Here is a tiny trained network, its code and every weight. The questions are about switching its units off for an input and a class, where a switched-off unit gives its printed mean instead of its output.

import numpy as np


def w(rows, s, z=0):
    codes = np.array(rows[::2]) - 128.0
    scale = np.full(codes.shape[1], s)
    scale[-1] = z or s
    return codes * scale


def f(y):
    return y / 2 * (1 + np.tanh(0.7978845608 * (y + 0.044715 * y**3)))


def log_softmax(a):
    a = a - a.max(-1, keepdims=True)
    return a - np.log(np.exp(a).sum(-1, keepdims=True))


def net(x, mask):
    res = np.array(x, float).reshape(1, 6) / 4 @ E
    y = f(res @ A[0][:, :-1].T + A[0][:, -1])
    res = res + np.where(mask, y, B[0][:, -1]) @ B[0][:, :-1]
    return log_softmax(res[-1] @ U[:, :-1].T + U[:, -1])


A, B = {}, {}
E = w([
[124,247,142],'x0',
[130,130,131],'x1',
[224,157,126],'x2',
[128,128,132],'x3',
[131,127,137],'x4',
[129,130,131],'x5',
],0.012)
A[0] = w([
[102,64,98,14],'N0',
[115,205,114,96],'N1',
[135,55,103,22],'N2',
[162,24,138,201],'N3',
[219,151,31,49],'N4',
[107,45,115,75],'N5',
[240,126,108,66],'N6',
[185,112,186,208],'N7',
[132,94,90,85],'N8',
[169,141,78,36],'N9',
[145,94,70,102],'N10',
[152,145,180,197],'N11',
[246,214,177,143],'N12',
[119,190,107,67],'N13',
[1,135,77,2],'N14',
],0.0098,0.0048)
B[0] = w([
[161,162,184,163],'N0',
[236,187,150,176],'N1',
[208,187,173,167],'N2',
[147,226,108,254],'N3',
[111,63,185,166],'N4',
[169,101,104,198],'N5',
[87,20,179,179],'N6',
[93,102,95,178],'N7',
[193,125,125,140],'N8',
[80,87,207,123],'N9',
[132,164,132,147],'N10',
[117,112,94,164],'N11',
[55,89,100,245],'N12',
[254,201,199,151],'N13',
[76,64,203,183],'N14',
],0.0086,0.0075)
U = w([
[245,192,207,121],'0',
[94,151,107,244],'1',
[70,77,235,2],'2',
],0.012,0.0074)

Each question gives the input, the list of numbers given to net, and the class t.
The units are the neurons (one row each of A and B). Each row of codes is followed by its name. A weight is (code - 128) times the scale printed after its matrix; where a second scale follows, it is the last column's (A, B and U).
mask holds one flag per neuron, in row order. A switched-off neuron (its flag False) gives its mean, the last column of its row in B, instead of its output. The means were averaged over made-up inputs and are rounded, as every weight is.
A unit's drop is (log p(t) with every unit on - log p(t) with that unit switched off) / (log p(t) with every unit on - log p(t) with every unit switched off).
The circuit of an input: a set's keep is (log p(t) with only the set's units on - log p(t) with every unit switched off) / (log p(t) with every unit on - log p(t) with every unit switched off). Starting from the 12 units with the biggest drops (on a tie, the unit counted first), units are removed one at a time, each time the one whose removal leaves the highest keep (on an exact tie, the one counted first), for as long as the keep stays at least 0.8.
circuit, biggest first: the units of the circuit, biggest drop first
unit that matters most: the unit with the biggest drop
k most important neurons: the k neurons with the biggest drops, biggest first
drop of u: that unit's drop, to one decimal
input [4,1,3,-5,3,0], class 1: unit that matters most => N12
input [4,-2,6,6,-6,-2], class 1: 2 most important neurons => N12; N14
input [-1,-2,3,-1,3,1], class 2: circuit, biggest first => N3; N1
input [5,5,7,4,2,-1], class 2: 2 most important neurons => N12; N6
input [-2,4,4,-1,-3,-5], class 2: circuit, biggest first => N6; N1
input [-6,7,1,6,-6,-8], class 0: 2 most important neurons => N12; N2
input [5,0,8,3,4,-6], class 2: circuit, biggest first => N12; N6
input [5,3,-4,-3,-1,-8], class 0: 3 most important neurons => N12; N1; N13
input [8,-7,-8,-7,-1,4], class 0: 2 most important neurons => N1; N13
input [-5,-5,0,-2,4,-1], class 0: circuit, biggest first => N12; N3
input [4,1,-7,-4,3,6], class 2: 2 most important neurons => N14; N3
input [-4,-7,0,0,1,3], class 0: 2 most important neurons => N12; N3
input [8,-4,-6,-7,-2,1], class 0: 2 most important neurons => N1; N13
input [3,8,0,4,4,6], class 1: unit that matters most => N2
input [4,8,-7,1,-6,7], class 2: 2 most important neurons => N14; N3
input [-3,8,5,-5,6,0], class 1: 2 most important neurons => N14; N3
input [2,8,2,4,1,8], class 1: drop of N12 => 0.1
input [4,2,5,0,-7,1], class 2: drop of N3 => 0.2
input [1,0,5,5,-7,6], class 1: drop of N14 => 0.2
input [-1,0,4,6,1,1], class 1: unit that matters most => N14
input [0,1,4,7,8,-4], class 1: drop of N14 => 0.1
